Below is a small trained network, with its code and all its weights. Each question gives an input and a class and asks what happens when units are switched off, that is, made to give their printed mean instead of their output.

import numpy as np


def w(rows, s, z=0):
    codes = np.array(rows[::2]) - 128.0
    scale = np.full(codes.shape[1], s)
    scale[-1] = z or s
    return codes * scale


def norm(h):
    return h / np.sqrt((h * h).mean(-1, keepdims=True) + 1e-5)


def f(y):
    return np.maximum(y, 0)


def log_softmax(a):
    a = a - a.max(-1, keepdims=True)
    return a - np.log(np.exp(a).sum(-1, keepdims=True))


def net(x, mask):
    res = np.array(x, float).reshape(1, 5) / 4 @ E
    u = 0
    for l in range(3):
        y = f(norm(res) @ A[l][:, :-1].T + A[l][:, -1])
        res = res + np.where(mask[u : u + 11], y, B[l][:, -1]) @ B[l][:, :-1]
        u += 11
    return log_softmax(norm(res)[-1] @ U[:, :-1].T + U[:, -1])


A, B = {}, {}
E = w([
[99,112,148,137],'x0',
[147,113,2,116],'x1',
[170,213,101,234],'x2',
[182,47,108,231],'x3',
[228,70,143,67],'x4',
],0.0044)
A[0] = w([
[197,253,156,112,97],'L0N0',
[173,170,164,80,29],'L0N1',
[127,88,199,195,5],'L0N2',
[130,111,203,82,77],'L0N3',
[139,248,47,48,73],'L0N4',
[206,78,107,133,158],'L0N5',
[234,206,106,157,132],'L0N6',
[134,77,152,80,146],'L0N7',
[75,114,159,128,182],'L0N8',
[133,224,180,177,82],'L0N9',
[195,129,90,101,30],'L0N10',
],0.0062,0.0021)
B[0] = w([
[148,253,154,154,225],'L0N0',
[162,145,84,194,166],'L0N1',
[83,121,127,74,182],'L0N2',
[144,112,115,172,209],'L0N3',
[135,217,131,14,245],'L0N4',
[201,83,171,117,252],'L0N5',
[128,137,50,102,254],'L0N6',
[99,111,174,60,221],'L0N7',
[120,94,125,184,208],'L0N8',
[43,160,188,203,219],'L0N9',
[66,65,208,177,174],'L0N10',
],0.0039,0.0027)
A[1] = w([
[34,161,254,127,100],'L1N0',
[100,107,146,24,60],'L1N1',
[119,54,76,192,140],'L1N2',
[158,83,169,102,136],'L1N3',
[164,40,76,183,115],'L1N4',
[163,213,78,198,161],'L1N5',
[250,102,58,132,156],'L1N6',
[140,203,136,115,132],'L1N7',
[253,38,56,203,58],'L1N8',
[153,134,162,188,147],'L1N9',
[220,107,22,189,4],'L1N10',
],0.0064,0.0045)
B[1] = w([
[186,37,163,187,244],'L1N0',
[126,22,77,147,182],'L1N1',
[180,199,75,186,212],'L1N2',
[139,106,69,40,200],'L1N3',
[171,253,66,123,217],'L1N4',
[114,109,48,51,252],'L1N5',
[242,62,124,199,251],'L1N6',
[164,124,174,85,197],'L1N7',
[173,213,124,150,237],'L1N8',
[81,83,88,126,192],'L1N9',
[149,114,15,241,184],'L1N10',
],0.0053,0.0036)
A[2] = w([
[225,178,165,76,121],'L2N0',
[134,165,2,148,132],'L2N1',
[148,182,138,101,5],'L2N2',
[178,72,165,109,166],'L2N3',
[198,102,66,114,179],'L2N4',
[102,205,141,154,147],'L2N5',
[107,143,97,63,145],'L2N6',
[152,114,104,41,128],'L2N7',
[82,115,137,63,225],'L2N8',
[217,110,92,113,59],'L2N9',
[123,124,155,37,188],'L2N10',
],0.0092,0.0032)
B[2] = w([
[55,237,162,161,212],'L2N0',
[104,168,140,2,252],'L2N1',
[68,188,70,112,141],'L2N2',
[168,157,152,25,214],'L2N3',
[126,105,220,109,254],'L2N4',
[77,69,157,87,176],'L2N5',
[62,90,90,148,175],'L2N6',
[59,69,200,201,199],'L2N7',
[192,81,46,87,196],'L2N8',
[159,108,220,137,212],'L2N9',
[165,116,26,152,205],'L2N10',
],0.0061,0.0058)
U = w([
[32,247,68,83,199],'0',
[108,2,67,51,214],'1',
[81,97,90,236,3],'2',
[253,201,20,174,53],'3',
[32,119,219,196,33],'4',
[208,140,234,88,220],'5',
],0.013,0.0048)

Each question gives the input, the list of numbers given to net, and the class t.
The units are the neurons (one row each of A and B). Each row of codes is followed by its name. A weight is (code - 128) times the scale printed after its matrix; where a second scale follows, it is the last column's (A, B and U).
mask holds one flag per neuron, layer by layer. A switched-off neuron (its flag False) gives its mean, the last column of its row in B, instead of its output. The means were averaged over made-up inputs and are rounded, as every weight is.
A unit's drop is (log p(t) with every unit on - log p(t) with that unit switched off) / (log p(t) with every unit on - log p(t) with every unit switched off).
The circuit of an input: a set's keep is (log p(t) with only the set's units on - log p(t) with every unit switched off) / (log p(t) with every unit on - log p(t) with every unit switched off). Starting from the 12 units with the biggest drops (on a tie, the unit counted first), units are removed one at a time, each time the one whose removal leaves the highest keep (on an exact tie, the one counted first), for as long as the keep stays at least 0.8.
units of the circuit, in order: the units of the circuit, biggest drop first
top k neurons: the k neurons with the biggest drops, biggest first
top k neurons in layer l: the k neurons of layer l with the biggest drops, biggest first
drop of u: that unit's drop, to one decimal
input [5,-6,1,-1,-2], class 4: units of the circuit, in order => [L0N9; L2N1]
input [4,-1,5,-3,-6], class 4: units of the circuit, in order => [L0N9; L1N0]
input [-3,-6,6,-5,-5], class 4: top 2 neurons in layer 2 => [L2N1; L2N5]
input [-1,5,4,5,-7], class 0: units of the circuit, in order => [L2N1]
input [-1,-7,6,-7,-6], class 4: units of the circuit, in order => [L1N0; L2N1]
input [8,-1,6,2,3], class 0: units of the circuit, in order => [L2N1; L1N0; L1N5]
input [-8,-8,8,4,-5], class 4: units of the circuit, in order => [L0N9; L2N5]
input [6,-6,4,-8,-8], class 4: units of the circuit, in order => [L1N0; L2N1]
input [-3,4,-2,6,6], class 5: units of the circuit, in order => [L2N4; L2N9]
input [4,-8,-4,8,-6], class 2: units of the circuit, in order => [L2N1; L2N4]
input [3,-7,8,-5,-3], class 4: units of the circuit, in order => [L2N1; L2N5; L2N3]
input [-1,-1,-2,-6,7], class 1: units of the circuit, in order => [L2N10; L1N1]
input [4,-7,3,7,0], class 2: units of the circuit, in order => [L2N1; L1N9]
input [7,3,6,4,-8], class 0: units of the circuit, in order => [L2N1]
input [-3,-7,8,6,-2], class 4: top 3 neurons => [L0N9; L2N10; L2N8]
input [1,4,1,-8,6], class 0: top 3 neurons => [L2N0; L0N4; L0N0]
input [8,-2,-4,0,-8], class 2: top 2 neurons => [L2N1; L2N4]
input [0,6,-6,-8,-7], class 1: top 2 neurons => [L2N8; L2N0]
input [-8,7,-2,-3,-7], class 1: top 2 neurons in layer 2 => [L2N0; L2N8]
input [-6,5,-5,6,-1], class 3: top 2 neurons in layer 0 => [L0N4; L0N2]
input [4,1,8,0,1], class 0: top 2 neurons => [L0N9; L1N0]
input [-1,7,6,-4,7], class 5: top neuron => [L1N6]
input [8,6,-8,6,-3], class 5: drop of L1N2 => 0.2
input [-3,-4,-6,-5,3], class 1: drop of L1N6 => 0.1
input [-1,7,8,3,-8], class 0: drop of L1N0 => 0.1
